Below are the code and all the weights of a small trained network. Each question names an input and a target symbol and asks about switching units off, where a switched-off unit gives its printed mean instead of its output.

import numpy as np


def w(rows, s, z=0):
    codes = np.array(rows[::2]) - 128.0
    scale = np.full(codes.shape[1], s)
    scale[-1] = z or s
    return codes * scale


def norm(h):
    return h / np.sqrt((h * h).mean(-1, keepdims=True) + 1e-5)


def f(y):
    return y / 2 * (1 + np.tanh(0.7978845608 * (y + 0.044715 * y**3)))


def softmax(a):
    e = np.exp(a - a.max(-1, keepdims=True))
    return e / e.sum(-1, keepdims=True)


def log_softmax(a):
    a = a - a.max(-1, keepdims=True)
    return a - np.log(np.exp(a).sum(-1, keepdims=True))


def net(x, mask):
    ids = ['αδζθσφ'.index(c) for c in x.split()]
    T = len(ids)
    res = E[ids] + P[:T]
    u = 0
    for l in range(2):
        q, k, v = (norm(res) @ M[l].T for M in (Q, K, V))
        z = softmax(np.where(np.tri(T) > 0, q @ k.T / 2**0.5, -1e9)) @ v
        res = res + np.where(mask[u], z, O[l][:, -1]) @ O[l][:, :-1]
        u += 1
        y = f(norm(res) @ A[l][:, :-1].T + A[l][:, -1])
        res = res + np.where(mask[u : u + 4], y, B[l][:, -1]) @ B[l][:, :-1]
        u += 4
    return log_softmax(norm(res)[-1] @ U[:, :-1].T + U[:, -1])


Q, K, V, O, A, B = {}, {}, {}, {}, {}, {}
E = w([
[130,171,13,121],'α',
[106,75,85,143],'δ',
[188,160,225,84],'ζ',
[188,81,115,126],'θ',
[120,3,224,155],'σ',
[121,112,184,138],'φ',
],0.0069)
P = w([
[72,137,190,155],'0',
[149,81,79,57],'1',
[123,118,134,113],'2',
[117,115,138,118],'3',
[72,255,177,196],'4',
[150,184,141,158],'5',
[146,185,148,158],'6',
[155,105,131,106],'7',
],0.0043)
Q[0] = w([
[117,63,165,66],'0.h0',
[128,254,103,146],'0.h0',
],0.008)
K[0] = w([
[65,165,144,254],'0.h0',
[191,82,52,67],'0.h0',
],0.0081)
V[0] = w([
[90,48,69,253],'0.h0',
[247,108,44,33],'0.h0',
],0.0023)
O[0] = w([
[92,109,37,255,254],'0.h0',
[194,141,30,62,103],'0.h0',
],0.0038,0.00058)
A[0] = w([
[102,73,126,188,87],'0.n0',
[70,122,255,138,254],'0.n1',
[214,106,119,101,239],'0.n2',
[106,137,84,176,2],'0.n3',
],0.0044,0.00071)
B[0] = w([
[61,183,78,156,174],'0.n0',
[252,102,42,125,248],'0.n1',
[144,192,197,181,247],'0.n2',
[4,105,158,160,115],'0.n3',
],0.0037,0.0017)
Q[1] = w([
[148,93,113,160],'1.h0',
[141,8,131,103],'1.h0',
],0.016)
K[1] = w([
[120,203,113,148],'1.h0',
[113,221,202,246],'1.h0',
],0.011)
V[1] = w([
[224,113,7,159],'1.h0',
[198,145,228,255],'1.h0',
],0.0035)
O[1] = w([
[159,64,30,34,251],'1.h0',
[55,252,71,116,250],'1.h0',
],0.0036,0.0017)
A[1] = w([
[64,114,98,141,158],'1.n0',
[156,106,113,160,169],'1.n1',
[114,168,193,126,218],'1.n2',
[85,74,254,139,3],'1.n3',
],0.0084,0.0031)
B[1] = w([
[214,126,174,59,181],'1.n0',
[42,166,151,127,249],'1.n1',
[71,114,137,36,182],'1.n2',
[253,74,57,103,180],'1.n3',
],0.0046,0.0022)
U = w([
[197,10,152,155,115],'α',
[66,79,147,209,60],'δ',
[148,143,193,25,4],'ζ',
[162,173,26,99,204],'θ',
[53,150,141,181,109],'σ',
[48,154,175,105,94],'φ',
],0.011,0.0026)

Each question gives the input, a string of symbols that net reads in full, and the target symbol t.
The units are the heads (2 rows each of Q, K, V and O) and the neurons (one row each of A and B). Each row of codes is followed by its name. A weight is (code - 128) times the scale printed after its matrix; where a second scale follows, it is the last column's (O, A, B and U).
mask holds one flag per unit, layer by layer, with each layer's heads first. A switched-off unit (its flag False) gives its mean, the last column of its rows in O or B, instead of its output. The means were averaged over made-up inputs and are rounded, as every weight is.
A unit's drop is (log p(t) with every unit on - log p(t) with that unit switched off) / (log p(t) with every unit on - log p(t) with every unit switched off).
The circuit of an input: a set's keep is (log p(t) with only the set's units on - log p(t) with every unit switched off) / (log p(t) with every unit on - log p(t) with every unit switched off). Starting from all 10 units, units are removed one at a time, each time the one whose removal leaves the highest keep (on an exact tie, the one counted first), for as long as the keep stays at least 0.8.
circuit, biggest first: the units of the circuit, biggest drop first
most important unit: the unit with the biggest drop
k most important neurons: the k neurons with the biggest drops, biggest first
top k neurons in layer l: the k neurons of layer l with the biggest drops, biggest first
drop of u: that unit's drop, to one decimal
input θ θ σ φ, target θ: circuit, biggest first => (1.h0; 0.n1)
input α ζ α σ φ, target ζ: circuit, biggest first => (0.h0; 1.n2; 0.n1)
input σ θ φ, target σ: most important unit => 0.n1
input ζ δ σ θ θ δ, target σ: top 2 neurons in layer 1 => (1.n3; 1.n2)
input ζ θ α α θ δ δ, target α: circuit, biggest first => (1.h0; 1.n0; 0.n1)
input θ θ σ θ δ, target θ: top 3 neurons in layer 1 => (1.n0; 1.n2; 1.n1)
input σ σ ζ θ σ, target α: 3 most important neurons => (1.n3; 0.n1; 0.n2)
input ζ ζ ζ σ φ, target ζ: 3 most important neurons => (1.n2; 1.n1; 0.n0)
input φ ζ α ζ θ, target ζ: circuit, biggest first => (0.h0; 1.n3; 1.h0)
input σ θ α φ δ, target θ: 2 most important neurons => (1.n0; 1.n2)
input ζ ζ δ σ δ θ α φ, target δ: 3 most important neurons => (0.n1; 1.n1; 1.n0)
input θ δ σ α θ, target δ: 3 most important neurons => (0.n1; 1.n1; 1.n3)
input φ σ θ δ, target φ: 3 most important neurons => (1.n0; 1.n3; 0.n1)
input δ ζ φ, target δ: 2 most important neurons => (0.n1; 0.n2)
input α φ ζ φ, target α: circuit, biggest first => (0.n1)
input α α φ δ, target α: 3 most important neurons => (1.n0; 0.n1; 1.n2)
input θ θ φ σ σ φ σ φ, target σ: 4 most important neurons => (0.n1; 1.n3; 1.n0; 0.n2)
input δ α θ θ θ, target α: top 2 neurons in layer 0 => (0.n1; 0.n0)
input θ δ σ θ σ, target α: 2 most important neurons => (1.n3; 0.n2)
input φ ζ α θ, target φ: most important unit => 1.h0
input σ α φ δ φ σ θ, target δ: top 2 neurons in layer 0 => (0.n2; 0.n1)
input θ δ α θ α φ, target α: drop of 1.h0 => 1.2
input σ σ σ θ, target σ: drop of 1.h0 => 0.1
input θ σ θ, target θ: drop of 1.h0 => 2.5
input φ ζ θ, target φ: drop of 0.h0 => 0.6
